Below are the code and all the weights of a small trained network. Each question names an input and a class and asks about switching units off, where a switched-off unit gives its printed mean instead of its output.

import numpy as np


def w(rows, s, z=0):
    codes = np.array(rows[::2]) - 128.0
    scale = np.full(codes.shape[1], s)
    scale[-1] = z or s
    return codes * scale


def norm(h):
    return h / np.sqrt((h * h).mean(-1, keepdims=True) + 1e-5)


def f(y):
    return y / 2 * (1 + np.tanh(0.7978845608 * (y + 0.044715 * y**3)))


def log_softmax(a):
    a = a - a.max(-1, keepdims=True)
    return a - np.log(np.exp(a).sum(-1, keepdims=True))


def net(x, mask):
    res = np.array(x, float).reshape(1, 3) / 4 @ E
    u = 0
    for l in range(2):
        y = f(norm(res) @ A[l][:, :-1].T + A[l][:, -1])
        res = res + np.where(mask[u : u + 6], y, B[l][:, -1]) @ B[l][:, :-1]
        u += 6
    return log_softmax(norm(res)[-1] @ U[:, :-1].T + U[:, -1])


A, B = {}, {}
E = w([
[29,58,116,1,89,233,114],'x0',
[30,123,44,181,152,160,71],'x1',
[111,206,140,187,43,173,172],'x2',
],0.0093)
A[0] = w([
[183,112,122,168,199,77,135,21],'0.n0',
[152,112,117,157,177,90,108,2],'0.n1',
[108,83,105,29,153,157,137,108],'0.n2',
[152,75,112,50,250,61,68,83],'0.n3',
[183,103,150,29,138,69,170,41],'0.n4',
[30,107,40,129,211,63,87,29],'0.n5',
],0.013,0.004)
B[0] = w([
[101,156,141,116,138,41,98,216],'0.n0',
[104,123,118,149,218,71,122,165],'0.n1',
[134,144,86,124,169,23,88,243],'0.n2',
[47,131,119,153,51,155,238,255],'0.n3',
[247,151,135,111,139,236,61,209],'0.n4',
[250,144,142,114,135,217,92,241],'0.n5',
],0.016,0.0083)
A[1] = w([
[84,76,96,213,204,194,75,26],'1.n0',
[67,71,191,51,162,142,61,57],'1.n1',
[161,140,159,169,113,126,81,239],'1.n2',
[81,184,81,70,146,45,85,90],'1.n3',
[58,142,88,81,84,109,224,254],'1.n4',
[91,93,104,5,135,162,137,89],'1.n5',
],0.015,0.0032)
B[1] = w([
[202,125,221,44,140,118,182,167],'1.n0',
[153,162,139,204,207,38,112,150],'1.n1',
[69,76,95,88,168,169,128,226],'1.n2',
[138,129,24,91,127,101,93,255],'1.n3',
[128,109,65,149,89,142,176,228],'1.n4',
[85,166,253,210,211,97,149,207],'1.n5',
],0.017,0.0084)
U = w([
[127,163,88,170,230,31,136,202],'0',
[222,143,177,100,183,212,151,184],'1',
[97,127,112,192,101,162,247,184],'2',
[168,117,30,102,123,160,143,176],'3',
[107,70,169,147,90,116,98,6],'4',
[72,98,181,138,92,117,90,19],'5',
[105,27,171,165,79,119,85,2],'6',
[120,102,154,117,75,110,95,41],'7',
],0.014,0.0059)

Each question gives the input, the list of numbers given to net, and the class t.
The units are the neurons (one row each of A and B). Each row of codes is followed by its name. A weight is (code - 128) times the scale printed after its matrix; where a second scale follows, it is the last column's (A, B and U).
mask holds one flag per neuron, layer by layer. A switched-off neuron (its flag False) gives its mean, the last column of its row in B, instead of its output. The means were averaged over made-up inputs and are rounded, as every weight is.
A unit's drop is (log p(t) with every unit on - log p(t) with that unit switched off) / (log p(t) with every unit on - log p(t) with every unit switched off).
The circuit of an input: a set's keep is (log p(t) with only the set's units on - log p(t) with every unit switched off) / (log p(t) with every unit on - log p(t) with every unit switched off). Starting from all 12 units, units are removed one at a time, each time the one whose removal leaves the highest keep (on an exact tie, the one counted first), for as long as the keep stays at least 0.8.
circuit, biggest first: the units of the circuit, biggest drop first
most important unit: the unit with the biggest drop
top k neurons: the k neurons with the biggest drops, biggest first
k most important neurons of layer l: the k neurons of layer l with the biggest drops, biggest first
drop when u is switched off: that unit's drop, to one decimal
input [4,-2,-3], class 0: most important unit : 0.n2
input [-4,-4,6], class 2: top 4 neurons : 0.n2, 0.n5, 0.n4, 1.n3
input [5,6,6], class 1: 2 most important neurons of layer 0 : 0.n0, 0.n3
input [7,7,3], class 0: circuit, biggest first : 0.n3, 1.n1
input [4,-7,8], class 2: top 3 neurons : 0.n5, 0.n4, 1.n3
input [8,-7,8], class 0: top 4 neurons : 0.n3, 1.n5, 0.n5, 1.n1
input [-4,-5,-5], class 1: top 2 neurons : 0.n4, 0.n2
input [8,-1,-8], class 0: top 2 neurons : 0.n2, 1.n5
input [7,-6,-8], class 2: 4 most important neurons of layer 0 : 0.n3, 0.n0, 0.n5, 0.n1
input [5,-5,3], class 0: top 3 neurons : 0.n5, 0.n2, 0.n3
input [-3,0,-2], class 3: top 2 neurons : 0.n0, 0.n3
input [3,5,-5], class 1: top 2 neurons : 0.n5, 1.n3
input [7,-3,-3], class 0: top 2 neurons : 0.n2, 1.n5
input [-3,0,-3], class 3: most important neuron of layer 0 : 0.n0
input [-4,7,5], class 1: top 2 neurons : 0.n3, 1.n0
input [-2,5,-6], class 2: top 3 neurons : 0.n3, 0.n4, 1.n3
input [-5,6,3], class 1: 2 most important neurons of layer 1 : 1.n0, 1.n3
input [5,7,-4], class 1: top 2 neurons : 0.n5, 0.n0
input [-5,-4,-8], class 2: top 2 neurons : 0.n3, 0.n2
input [-3,5,-4], class 1: most important unit : 0.n5
input [5,8,0], class 1: 2 most important neurons of layer 0 : 0.n5, 0.n0
input [-2,4,-1], class 1: drop when 0.n5 is switched off : 0.1
input [-2,8,-4], class 1: drop when 0.n5 is switched off : 0.8
input [3,4,-8], class 2: drop when 0.n3 is switched off : 1.4
